Below are the code and all the weights of a small trained network. Each question names an input and a target symbol and asks about switching units off, where a switched-off unit gives its printed mean instead of its output.

import numpy as np


def w(rows, s, z=0):
    codes = np.array(rows[::2]) - 128.0
    scale = np.full(codes.shape[1], s)
    scale[-1] = z or s
    return codes * scale


def f(y):
    return np.maximum(y, 0)


def softmax(a):
    e = np.exp(a - a.max(-1, keepdims=True))
    return e / e.sum(-1, keepdims=True)


def log_softmax(a):
    a = a - a.max(-1, keepdims=True)
    return a - np.log(np.exp(a).sum(-1, keepdims=True))


def net(x, mask):
    ids = ['ΓΞΣΨΩβδελμπ'.index(c) for c in x.split()]
    T = len(ids)
    res = E[ids] + P[:T]
    u = 0
    for l in range(2):
        q, k, v = (res @ M[l].T for M in (Q, K, V))
        z = softmax(np.where(np.tri(T) > 0, q @ k.T / 2**0.5, -1e9)) @ v
        res = res + np.where(mask[u], z, O[l][:, -1]) @ O[l][:, :-1]
        u += 1
        y = f(res @ A[l][:, :-1].T + A[l][:, -1])
        res = res + np.where(mask[u : u + 4], y, B[l][:, -1]) @ B[l][:, :-1]
        u += 4
    return log_softmax(res[-1] @ U[:, :-1].T + U[:, -1])


Q, K, V, O, A, B = {}, {}, {}, {}, {}, {}
E = w([
[79,80,148,86,95,189,73,178,149,136,220,251],'Γ',
[41,123,152,71,97,149,80,133,137,107,94,126],'Ξ',
[72,106,148,106,165,134,97,180,221,65,240,181],'Σ',
[49,179,149,68,219,147,69,135,126,83,45,68],'Ψ',
[146,158,83,240,87,49,221,248,11,233,189,74],'Ω',
[157,62,255,35,37,213,116,138,51,128,125,165],'β',
[104,85,155,132,228,174,28,200,223,117,227,41],'δ',
[60,159,154,44,140,190,132,112,119,124,64,122],'ε',
[101,118,113,115,197,158,31,200,205,130,158,127],'λ',
[68,135,145,106,188,132,84,169,197,66,162,138],'μ',
[39,128,145,127,205,136,54,136,170,98,149,137],'π',
],0.0058)
P = w([
[188,94,17,3,94,183,81,9,86,47,176,106],'0',
[69,189,94,146,176,125,78,141,173,121,85,165],'1',
[83,175,138,148,169,157,98,166,169,144,118,142],'2',
[67,151,174,133,158,147,105,166,145,157,131,148],'3',
[65,142,181,113,159,117,126,179,158,145,175,126],'4',
[44,100,164,126,125,147,125,193,162,172,131,127],'5',
[47,90,180,110,122,128,148,203,157,147,170,133],'6',
[65,80,175,110,158,132,136,204,153,169,177,113],'7',
[47,61,183,113,157,130,128,194,163,189,202,118],'8',
[57,55,197,97,144,129,152,198,174,165,220,93],'9',
],0.005)
Q[0] = w([
[20,87,192,57,186,161,122,206,137,150,139,98],'L0H1',
[254,151,57,195,70,87,144,31,112,78,68,158],'L0H1',
],0.0043)
K[0] = w([
[141,204,106,250,130,65,203,223,88,185,160,84],'L0H1',
[113,20,155,3,123,206,32,44,172,50,158,183],'L0H1',
],0.0047)
V[0] = w([
[155,234,51,245,108,10,255,158,56,219,112,74],'L0H1',
[109,87,213,201,101,112,192,212,102,244,151,183],'L0H1',
],0.0043)
O[0] = w([
[181,76,51,189,137,61,254,128,109,131,106,143,3],'L0H1',
[180,78,145,195,44,107,197,167,132,207,153,179,141],'L0H1',
],0.0067,0.0027)
A[0] = w([
[116,61,173,157,101,164,134,187,137,179,173,73,145],'L0N1',
[108,80,145,118,102,187,145,149,128,145,181,80,200],'L0N2',
[202,118,45,183,74,32,197,157,42,168,136,159,245],'L0N3',
[166,147,133,69,54,156,139,3,9,108,63,102,96],'L0N4',
],0.0054,0.0012)
B[0] = w([
[173,132,152,97,98,87,116,123,115,164,73,113,253],'L0N1',
[147,131,145,86,90,94,97,98,117,123,138,174,241],'L0N2',
[145,60,179,162,103,112,207,85,129,205,125,88,219],'L0N3',
[139,100,139,162,146,179,90,253,52,88,51,251,158],'L0N4',
],0.0072,0.0039)
Q[1] = w([
[107,135,174,48,110,173,16,183,149,122,131,166],'L1H1',
[2,214,122,101,214,208,16,161,190,37,130,140],'L1H1',
],0.0063)
K[1] = w([
[145,77,123,179,107,44,203,87,101,201,124,96],'L1H1',
[90,148,130,254,134,44,186,170,172,193,83,95],'L1H1',
],0.0071)
V[1] = w([
[167,70,182,146,67,155,124,253,17,143,13,249],'L1H1',
[77,183,96,131,251,149,89,150,150,75,23,91],'L1H1',
],0.0052)
O[1] = w([
[41,47,147,153,63,146,99,43,211,91,154,16,130],'L1H1',
[75,170,131,240,126,201,142,254,124,83,172,167,255],'L1H1',
],0.0058,0.0074)
A[1] = w([
[98,93,159,217,113,141,160,125,185,117,164,81,251],'L1N1',
[86,190,197,118,120,147,66,159,157,132,146,142,210],'L1N2',
[92,51,99,99,105,112,87,23,199,85,143,3,204],'L1N3',
[178,82,81,118,136,27,191,71,122,161,67,124,215],'L1N4',
],0.0056,0.0012)
B[1] = w([
[91,116,110,96,85,219,53,120,175,109,221,114,186],'L1N1',
[95,208,214,56,114,140,116,126,194,184,117,157,255],'L1N2',
[255,180,70,109,102,94,56,62,54,87,132,210,169],'L1N3',
[98,212,227,35,208,177,54,156,207,211,86,203,147],'L1N4',
],0.0054,0.0086)
U = w([
[65,170,156,93,136,236,83,147,186,120,166,208,208],'Γ',
[75,144,252,86,116,110,147,108,216,238,83,56,118],'Ξ',
[169,128,157,51,150,20,94,53,147,159,55,115,206],'Σ',
[150,138,96,134,64,108,101,43,153,107,188,39,123],'Ψ',
[97,82,100,168,126,148,152,122,131,92,138,53,158],'Ω',
[74,88,80,153,122,166,138,136,148,77,162,38,4],'β',
[167,145,80,119,153,125,150,122,76,145,102,172,7],'δ',
[144,122,95,170,128,95,128,139,71,95,132,146,106],'ε',
[194,157,86,148,158,89,153,157,36,110,90,207,139],'λ',
[141,143,76,153,119,125,146,131,68,114,124,162,60],'μ',
[147,127,89,155,138,94,145,144,56,105,122,160,156],'π',
],0.004,0.0015)

Each question gives the input, a string of symbols that net reads in full, and the target symbol t.
The units are the heads (2 rows each of Q, K, V and O) and the neurons (one row each of A and B). Each row of codes is followed by its name. A weight is (code - 128) times the scale printed after its matrix; where a second scale follows, it is the last column's (O, A, B and U).
mask holds one flag per unit, layer by layer, with each layer's heads first. A switched-off unit (its flag False) gives its mean, the last column of its rows in O or B, instead of its output. The means were averaged over made-up inputs and are rounded, as every weight is.
A unit's drop is (log p(t) with every unit on - log p(t) with that unit switched off) / (log p(t) with every unit on - log p(t) with every unit switched off).
The circuit of an input: a set's keep is (log p(t) with only the set's units on - log p(t) with every unit switched off) / (log p(t) with every unit on - log p(t) with every unit switched off). Starting from all 10 units, units are removed one at a time, each time the one whose removal leaves the highest keep (on an exact tie, the one counted first), for as long as the keep stays at least 0.8.
circuit, biggest first: the units of the circuit, biggest drop first
top k neurons: the k neurons with the biggest drops, biggest first
top k neurons in layer l: the k neurons of layer l with the biggest drops, biggest first
drop of u: that unit's drop, to one decimal
input β Γ Ω β Ξ λ, target Ψ: circuit, biggest first	[L0N4, L1H1, L0H1, L1N3]
input Ω Γ Ξ μ, target Σ: circuit, biggest first	[L1H1, L0N3, L0H1]
input β Ω δ λ Σ, target Ψ: circuit, biggest first	[L0N4, L1H1, L0H1, L1N3]
input β ε β λ β λ μ Ω β, target Ψ: top 4 neurons	[L0N4, L1N3, L1N1, L1N2]
input λ β μ λ β β Γ ε Σ β, target Σ: top 2 neurons	[L1N3, L0N1]
input β δ Γ Σ Σ β Ψ Ω, target Ψ: top 3 neurons in layer 1	[L1N3, L1N1, L1N2]
input δ Ψ ε ε λ Ω, target λ: circuit, biggest first	[L1H1, L0H1]
input β Ψ Ξ β β Σ δ Ω μ, target Ψ: top neuron in layer 0	[L0N4]
input Ω β Γ β β ε Γ, target Σ: circuit, biggest first	[L1H1, L0N3, L0H1]
input δ δ Σ λ δ λ Ξ Ω π β, target λ: top 2 neurons in layer 1	[L1N2, L1N1]
input δ Ω Ξ Ξ π, target λ: circuit, biggest first	[L0H1, L1H1]
input Ω π Ψ, target Σ: top 2 neurons in layer 1	[L1N3, L1N4]
input Ω δ δ λ π ε δ Ω, target Ξ: top 2 neurons in layer 0	[L0N3, L0N1]
input Ω ε δ, target Σ: top neuron in layer 1	[L1N3]
input Ω μ Ψ ε δ Σ β, target Σ: top 2 neurons	[L0N3, L1N3]
input δ Σ δ β π λ Ω λ, target λ: top 2 neurons in layer 1	[L1N2, L1N1]
input Γ μ Γ Ω Ω, target Ξ: drop of L1N2	-0.1
input δ Ω Γ Ξ Ψ, target λ: drop of L1H1	0.7
input δ Ω β Ξ, target λ: drop of L0N4	0.0
